Here is a tiny trained network, its code and every weight. The questions are about switching its units off for an input and a class, where a switched-off unit gives its printed mean instead of its output.

import numpy as np


def w(rows, s, z=0):
    codes = np.array(rows[::2]) - 128.0
    scale = np.full(codes.shape[1], s)
    scale[-1] = z or s
    return codes * scale


def norm(h):
    return h / np.sqrt((h * h).mean(-1, keepdims=True) + 1e-5)


def f(y):
    return y / 2 * (1 + np.tanh(0.7978845608 * (y + 0.044715 * y**3)))


def log_softmax(a):
    a = a - a.max(-1, keepdims=True)
    return a - np.log(np.exp(a).sum(-1, keepdims=True))


def net(x, mask):
    res = np.array(x, float).reshape(1, 5) / 4 @ E
    u = 0
    for l in range(4):
        y = f(norm(res) @ A[l][:, :-1].T + A[l][:, -1])
        res = res + np.where(mask[u : u + 3], y, B[l][:, -1]) @ B[l][:, :-1]
        u += 3
    return log_softmax(norm(res)[-1] @ U[:, :-1].T + U[:, -1])


A, B = {}, {}
E = w([
[141,106,148,135,170,75,85,149,136,143],'x0',
[129,195,254,75,160,165,113,84,145,236],'x1',
[96,166,206,164,21,36,240,165,94,157],'x2',
[148,86,112,132,95,128,140,151,161,173],'x3',
[117,68,170,148,85,154,71,196,70,123],'x4',
],0.0085)
A[0] = w([
[218,178,38,46,221,94,216,139,178,140,72],'0.n1',
[66,40,183,85,96,231,54,224,3,119,3],'0.n2',
[37,147,139,135,142,207,81,214,89,63,139],'0.n3',
],0.0053,0.0024)
B[0] = w([
[137,238,15,204,254,142,173,66,58,162,203],'0.n1',
[203,152,24,142,192,126,132,155,126,160,254],'0.n2',
[172,88,131,183,90,125,161,133,150,165,201],'0.n3',
],0.0088,0.0038)
A[1] = w([
[155,102,132,120,112,201,88,254,60,161,6],'1.n1',
[175,100,174,12,107,157,62,49,161,177,36],'1.n2',
[119,68,116,129,186,252,85,98,190,106,26],'1.n3',
],0.0062,0.0021)
B[1] = w([
[169,182,58,164,238,169,154,142,66,170,233],'1.n1',
[103,193,153,118,87,237,167,113,130,100,202],'1.n2',
[12,38,243,103,160,121,240,113,138,114,255],'1.n3',
],0.011,0.0034)
A[2] = w([
[61,54,99,74,137,166,98,139,139,32,152],'2.n1',
[105,209,130,144,160,182,101,93,117,166,5],'2.n2',
[95,97,2,171,106,130,80,155,162,19,97],'2.n3',
],0.006,0.0027)
B[2] = w([
[118,138,159,115,51,148,147,99,181,127,192],'2.n1',
[202,167,114,110,114,185,134,149,156,151,178],'2.n2',
[143,247,194,46,149,136,83,158,194,176,253],'2.n3',
],0.012,0.0037)
A[3] = w([
[122,153,73,176,96,79,142,33,66,176,216],'3.n1',
[95,156,50,73,119,51,109,192,207,74,4],'3.n2',
[31,3,69,113,246,201,101,44,196,88,41],'3.n3',
],0.007,0.0031)
B[3] = w([
[137,114,89,219,221,120,167,195,61,85,189],'3.n1',
[86,203,136,67,57,158,93,109,174,201,163],'3.n2',
[53,108,185,177,126,4,131,186,47,91,253],'3.n3',
],0.012,0.0059)
U = w([
[34,94,230,178,53,48,197,166,106,53,12],'0',
[207,156,83,164,191,192,97,146,137,146,188],'1',
[125,222,184,35,55,254,39,79,249,207,163],'2',
],0.0076,0.0011)

Each question gives the input, the list of numbers given to net, and the class t.
The units are the neurons (one row each of A and B). Each row of codes is followed by its name. A weight is (code - 128) times the scale printed after its matrix; where a second scale follows, it is the last column's (A, B and U).
mask holds one flag per neuron, layer by layer. A switched-off neuron (its flag False) gives its mean, the last column of its row in B, instead of its output. The means were averaged over made-up inputs and are rounded, as every weight is.
A unit's drop is (log p(t) with every unit on - log p(t) with that unit switched off) / (log p(t) with every unit on - log p(t) with every unit switched off).
The circuit of an input: a set's keep is (log p(t) with only the set's units on - log p(t) with every unit switched off) / (log p(t) with every unit on - log p(t) with every unit switched off). Starting from all 12 units, units are removed one at a time, each time the one whose removal leaves the highest keep (on an exact tie, the one counted first), for as long as the keep stays at least 0.8.
circuit, biggest first: the units of the circuit, biggest drop first
k most important neurons: the k neurons with the biggest drops, biggest first
top k neurons in layer l: the k neurons of layer l with the biggest drops, biggest first
drop when u is switched off: that unit's drop, to one decimal
input [2,2,-7,8,5], class 0: circuit, biggest first : [1.n3]
input [-7,1,6,5,-7], class 1: circuit, biggest first : [3.n3, 3.n1]
input [1,-8,7,4,-6], class 2: 4 most important neurons : [3.n2, 2.n3, 1.n3, 3.n3]
input [-4,-6,5,3,0], class 2: top 2 neurons in layer 3 : [3.n2, 3.n3]
input [-4,3,-6,-1,-6], class 0: circuit, biggest first : [3.n3, 1.n3]
input [7,6,-6,1,-3], class 0: 4 most important neurons : [1.n3, 3.n3, 2.n3, 1.n1]
input [6,-8,5,-7,1], class 2: circuit, biggest first : [2.n3, 3.n2, 3.n3]
input [-6,-6,1,3,5], class 2: circuit, biggest first : [2.n3, 3.n3]
input [-7,8,-4,4,8], class 1: 2 most important neurons : [1.n1, 0.n2]
input [-8,4,-2,0,-4], class 1: circuit, biggest first : [0.n1, 2.n3]
input [-3,7,4,3,8], class 1: 2 most important neurons : [1.n1, 0.n2]
input [1,2,-2,2,-1], class 0: circuit, biggest first : [2.n3, 3.n3]
input [7,-5,-7,6,1], class 0: 2 most important neurons : [1.n3, 3.n3]
input [6,8,6,3,7], class 2: circuit, biggest first : [3.n3]
input [0,-3,-3,5,3], class 0: 4 most important neurons : [1.n3, 1.n1, 2.n2, 3.n3]
input [3,7,4,-8,5], class 2: 4 most important neurons : [3.n3, 0.n1, 3.n1, 1.n3]
input [2,6,-3,7,-7], class 1: 2 most important neurons : [0.n1, 2.n3]
input [1,-6,5,4,-6], class 1: top 2 neurons in layer 3 : [3.n1, 3.n3]
input [-7,1,-8,-1,-5], class 0: 2 most important neurons : [3.n3, 1.n3]
input [-1,-8,-1,2,4], class 2: circuit, biggest first : [2.n3]
input [-7,6,3,5,-6], class 1: top 2 neurons in layer 3 : [3.n1, 3.n2]
input [-2,-7,-1,5,4], class 2: drop when 2.n3 is switched off : 0.4
input [-3,-8,-3,-7,0], class 2: drop when 2.n3 is switched off : 0.8
input [5,-3,0,4,5], class 1: drop when 1.n1 is switched off : 0.4
input [6,-4,-3,5,1], class 2: drop when 2.n3 is switched off : 1.2
